Below are the code and all the weights of a small trained network. Each question names an input and a class and asks about switching units off, where a switched-off unit gives its printed mean instead of its output.

import numpy as np


def w(rows, s, z=0):
    codes = np.array(rows[::2]) - 128.0
    scale = np.full(codes.shape[1], s)
    scale[-1] = z or s
    return codes * scale


def f(y):
    return y / 2 * (1 + np.tanh(0.7978845608 * (y + 0.044715 * y**3)))


def log_softmax(a):
    a = a - a.max(-1, keepdims=True)
    return a - np.log(np.exp(a).sum(-1, keepdims=True))


def net(x, mask):
    res = np.array(x, float).reshape(1, 4) / 4 @ E
    y = f(res @ A[0][:, :-1].T + A[0][:, -1])
    res = res + np.where(mask, y, B[0][:, -1]) @ B[0][:, :-1]
    return log_softmax(res[-1] @ U[:, :-1].T + U[:, -1])


A, B = {}, {}
E = w([
[177,68,253,167,176],'x0',
[206,255,162,87,100],'x1',
[232,76,55,224,55],'x2',
[109,24,176,20,27],'x3',
],0.0088)
A[0] = w([
[167,124,184,129,162,110],'n0',
[141,140,118,144,171,89],'n1',
[150,105,171,148,152,27],'n2',
[105,134,136,100,165,52],'n3',
[199,124,117,159,89,94],'n4',
[108,170,83,158,154,108],'n5',
[103,58,135,168,164,126],'n6',
[97,66,101,119,132,3],'n7',
[109,134,143,111,131,53],'n8',
[90,138,203,120,190,96],'n9',
[147,176,112,103,100,102],'n10',
[129,149,51,135,190,109],'n11',
[105,57,136,161,191,97],'n12',
[132,149,142,183,169,72],'n13',
[207,104,154,169,98,57],'n14',
[99,93,109,148,157,105],'n15',
[171,113,76,131,98,62],'n16',
[132,165,163,196,155,104],'n17',
[173,95,100,152,120,60],'n18',
[114,125,135,86,58,122],'n19',
[253,175,179,86,93,223],'n20',
[125,136,145,58,170,53],'n21',
[146,124,206,176,144,45],'n22',
[102,127,156,115,156,15],'n23',
[91,167,99,136,94,111],'n24',
[100,149,163,117,156,33],'n25',
[154,100,173,79,54,134],'n26',
[127,150,93,149,172,60],'n27',
[58,162,154,130,147,56],'n28',
[118,107,138,71,182,42],'n29',
[118,140,54,97,113,37],'n30',
[79,156,87,78,139,106],'n31',
[61,88,50,136,132,147],'n32',
[177,108,113,149,103,51],'n33',
[133,61,140,87,92,79],'n34',
[157,160,145,126,102,35],'n35',
[90,147,99,137,95,96],'n36',
[132,149,87,96,118,59],'n37',
[84,167,169,111,136,95],'n38',
[181,168,164,114,123,74],'n39',
[148,152,155,191,190,96],'n40',
[149,109,121,178,95,59],'n41',
[167,75,232,167,151,41],'n42',
],0.015,0.0044)
B[0] = w([
[168,114,169,205,122,177],'n0',
[144,93,105,63,120,155],'n1',
[198,110,198,170,78,157],'n2',
[121,133,80,143,83,146],'n3',
[93,141,77,142,103,190],'n4',
[200,64,115,55,142,187],'n5',
[171,217,156,109,187,196],'n6',
[172,164,133,91,147,167],'n7',
[154,137,95,115,96,132],'n8',
[114,129,33,193,80,194],'n9',
[157,180,201,175,165,164],'n10',
[178,75,90,100,132,194],'n11',
[157,213,134,150,161,195],'n12',
[152,103,76,55,131,175],'n13',
[97,135,76,166,58,191],'n14',
[114,213,113,83,208,165],'n15',
[95,144,68,149,73,173],'n16',
[184,89,105,80,150,185],'n17',
[81,163,55,141,103,169],'n18',
[174,56,115,61,180,181],'n19',
[146,188,143,139,214,247],'n20',
[111,151,78,135,84,160],'n21',
[199,90,174,204,87,180],'n22',
[144,136,102,138,85,143],'n23',
[180,93,185,170,125,164],'n24',
[101,162,88,129,92,151],'n25',
[161,85,48,58,196,212],'n26',
[125,99,110,14,151,168],'n27',
[77,134,34,126,64,164],'n28',
[126,135,53,122,80,155],'n29',
[255,72,207,232,45,172],'n30',
[150,125,112,189,65,175],'n31',
[213,209,207,185,178,208],'n32',
[60,136,48,112,66,165],'n33',
[188,110,57,79,181,195],'n34',
[141,188,128,96,140,147],'n35',
[229,109,194,189,94,155],'n36',
[169,110,195,189,141,150],'n37',
[137,137,73,161,108,166],'n38',
[130,191,145,118,182,173],'n39',
[163,74,89,75,158,198],'n40',
[59,182,46,118,52,166],'n41',
[225,79,180,187,92,221],'n42',
],0.0081,0.015)
U = w([
[165,41,87,38,142,104],'0',
[102,157,56,149,45,126],'1',
[176,89,167,170,90,147],'2',
[150,233,136,120,178,96],'3',
[125,121,117,133,168,251],'4',
[84,125,143,82,111,100],'5',
[79,93,129,106,133,108],'6',
[5,169,197,174,106,106],'7',
],0.015,0.018)

Each question gives the input, the list of numbers given to net, and the class t.
The units are the neurons (one row each of A and B). Each row of codes is followed by its name. A weight is (code - 128) times the scale printed after its matrix; where a second scale follows, it is the last column's (A, B and U).
mask holds one flag per neuron, in row order. A switched-off neuron (its flag False) gives its mean, the last column of its row in B, instead of its output. The means were averaged over made-up inputs and are rounded, as every weight is.
A unit's drop is (log p(t) with every unit on - log p(t) with that unit switched off) / (log p(t) with every unit on - log p(t) with every unit switched off).
The circuit of an input: a set's keep is (log p(t) with only the set's units on - log p(t) with every unit switched off) / (log p(t) with every unit on - log p(t) with every unit switched off). Starting from the 12 units with the biggest drops (on a tie, the unit counted first), units are removed one at a time, each time the one whose removal leaves the highest keep (on an exact tie, the one counted first), for as long as the keep stays at least 0.8.
circuit, biggest first: the units of the circuit, biggest drop first
unit that matters most: the unit with the biggest drop
top k neurons: the k neurons with the biggest drops, biggest first
drop when u is switched off: that unit's drop, to one decimal
input [-6,4,-6,5], class 1: unit that matters most => n31
input [-4,-5,4,4], class 3: circuit, biggest first => (n32; n42)
input [3,-4,1,0], class 3: circuit, biggest first => (n6; n12)
input [8,4,-8,-7], class 1: top 3 neurons => (n9; n28; n25)
input [-3,-8,-7,-1], class 3: top 2 neurons => (n32; n15)
input [7,2,7,-8], class 0: top 2 neurons => (n40; n17)
input [2,3,-8,7], class 1: top 2 neurons => (n9; n21)
input [-3,-5,2,-5], class 0: top 2 neurons => (n11; n5)
input [-6,-6,1,3], class 2: top 2 neurons => (n30; n20)
input [-8,8,3,-7], class 2: top 2 neurons => (n30; n10)
input [-3,-7,6,-5], class 3: top 2 neurons => (n32; n6)
input [-3,4,-8,7], class 1: top 2 neurons => (n21; n31)
input [2,-1,2,1], class 4: drop when n9 is switched off => 0.2
input [8,1,-2,-7], class 2: top neuron => (n22)
input [6,-8,7,-7], class 3: drop when n41 is switched off => 0.1
input [-6,-8,4,-5], class 3: drop when n15 is switched off => 0.2
input [-7,-1,4,1], class 2: drop when n1 is switched off => 0.0
